Below are the code and all the weights of a small trained network. Each question names an input and a class and asks about switching units off, where a switched-off unit gives its printed mean instead of its output.

import numpy as np


def w(rows, s, z=0):
    codes = np.array(rows[::2]) - 128.0
    scale = np.full(codes.shape[1], s)
    scale[-1] = z or s
    return codes * scale


def norm(h):
    return h / np.sqrt((h * h).mean(-1, keepdims=True) + 1e-5)


def f(y):
    return np.maximum(y, 0)


def log_softmax(a):
    a = a - a.max(-1, keepdims=True)
    return a - np.log(np.exp(a).sum(-1, keepdims=True))


def net(x, mask):
    res = np.array(x, float).reshape(1, 3) / 4 @ E
    u = 0
    for l in range(2):
        y = f(norm(res) @ A[l][:, :-1].T + A[l][:, -1])
        res = res + np.where(mask[u : u + 9], y, B[l][:, -1]) @ B[l][:, :-1]
        u += 9
    return log_softmax(norm(res)[-1] @ U[:, :-1].T + U[:, -1])


A, B = {}, {}
E = w([
[90,124,130,156,213,45,117,161,241],'x0',
[64,48,173,2,79,113,138,136,158],'x1',
[138,143,92,85,132,108,148,118,158],'x2',
],0.0081)
A[0] = w([
[56,165,198,183,168,22,127,119,214,130],'0.n1',
[104,101,158,152,200,57,94,78,191,161],'0.n2',
[230,230,95,133,173,125,121,11,57,178],'0.n3',
[115,34,154,60,52,84,52,81,123,7],'0.n4',
[116,153,46,254,154,64,102,118,160,92],'0.n5',
[189,74,44,122,88,71,122,121,150,198],'0.n6',
[109,88,176,104,105,153,82,166,202,182],'0.n7',
[104,145,124,164,87,108,136,64,79,84],'0.n8',
[108,216,96,233,72,142,141,124,94,150],'0.n9',
],0.0062,0.0023)
B[0] = w([
[118,99,145,93,104,101,203,75,187,246],'0.n1',
[120,187,155,230,122,90,128,108,86,222],'0.n2',
[97,140,125,110,124,60,94,74,44,255],'0.n3',
[175,164,153,205,196,171,135,209,102,197],'0.n4',
[207,39,135,122,145,255,151,160,173,240],'0.n5',
[117,74,143,222,90,184,106,135,47,163],'0.n6',
[172,212,103,88,143,59,101,159,72,193],'0.n7',
[152,148,197,76,134,89,135,136,108,160],'0.n8',
[114,121,62,62,133,78,73,40,99,227],'0.n9',
],0.0067,0.0073)
A[1] = w([
[37,144,164,129,130,61,150,170,149,83],'1.n1',
[154,123,73,80,96,171,100,184,90,115],'1.n2',
[151,61,73,188,188,184,181,115,139,2],'1.n3',
[111,117,162,102,116,113,172,175,99,159],'1.n4',
[18,108,178,96,83,92,199,135,127,169],'1.n5',
[219,95,183,126,67,170,154,173,133,157],'1.n6',
[132,168,81,50,97,254,93,151,52,169],'1.n7',
[178,99,98,144,172,117,144,19,79,143],'1.n8',
[156,191,134,97,18,203,126,122,119,107],'1.n9',
],0.0096,0.0032)
B[1] = w([
[90,142,139,41,124,209,128,79,24,175],'1.n1',
[158,93,114,246,47,33,63,140,175,180],'1.n2',
[156,113,202,139,107,211,179,205,223,183],'1.n3',
[88,163,136,126,160,131,187,156,194,176],'1.n4',
[105,187,97,106,135,148,27,178,56,173],'1.n5',
[133,115,61,173,129,137,163,169,208,177],'1.n6',
[141,77,37,179,116,41,51,160,100,242],'1.n7',
[104,124,183,92,106,152,175,85,159,255],'1.n8',
[96,214,223,50,254,249,235,145,227,175],'1.n9',
],0.0083,0.011)
U = w([
[167,72,88,169,55,70,50,20,43,138],'0',
[188,82,121,74,119,150,139,154,108,5],'1',
[39,218,175,27,192,159,127,157,77,123],'2',
[174,104,203,136,150,234,220,80,230,143],'3',
[140,113,38,199,101,86,75,255,150,146],'4',
],0.017,0.018)

Each question gives the input, the list of numbers given to net, and the class t.
The units are the neurons (one row each of A and B). Each row of codes is followed by its name. A weight is (code - 128) times the scale printed after its matrix; where a second scale follows, it is the last column's (A, B and U).
mask holds one flag per neuron, layer by layer. A switched-off neuron (its flag False) gives its mean, the last column of its row in B, instead of its output. The means were averaged over made-up inputs and are rounded, as every weight is.
A unit's drop is (log p(t) with every unit on - log p(t) with that unit switched off) / (log p(t) with every unit on - log p(t) with every unit switched off).
k most important neurons: the k neurons with the biggest drops, biggest first
k most important neurons of layer l: the k neurons of layer l with the biggest drops, biggest first
drop when u is switched off: that unit's drop, to one decimal
input [0,-6,3], class 0: most important neuron of layer 0 => 0.n3
input [0,1,7], class 4: 4 most important neurons => 0.n1; 0.n3; 0.n9; 0.n2
input [-1,0,-3], class 0: 2 most important neurons => 0.n1; 0.n5
input [0,-8,1], class 0: 4 most important neurons => 0.n3; 0.n9; 0.n1; 1.n9
input [0,0,0], class 0: 2 most important neurons of layer 1 => 1.n9; 1.n3
input [0,-8,-3], class 0: 2 most important neurons => 0.n9; 0.n3
input [0,-5,-4], class 0: 2 most important neurons of layer 0 => 0.n9; 0.n1
input [0,-1,-3], class 0: 2 most important neurons => 0.n9; 0.n1
input [-5,1,1], class 4: 2 most important neurons => 1.n7; 0.n1
input [8,0,-6], class 3: 3 most important neurons => 0.n5; 0.n3; 1.n7
input [-7,1,6], class 4: 3 most important neurons of layer 1 => 1.n7; 1.n2; 1.n9
input [6,-8,-1], class 3: drop when 1.n7 is switched off => 0.0
input [0,5,-3], class 4: drop when 0.n1 is switched off => 0.1
input [2,8,-6], class 2: most important neuron => 0.n5
input [1,-7,-8], class 3: drop when 0.n5 is switched off => 1.3
input [-8,5,1], class 4: drop when 1.n7 is switched off => 0.5
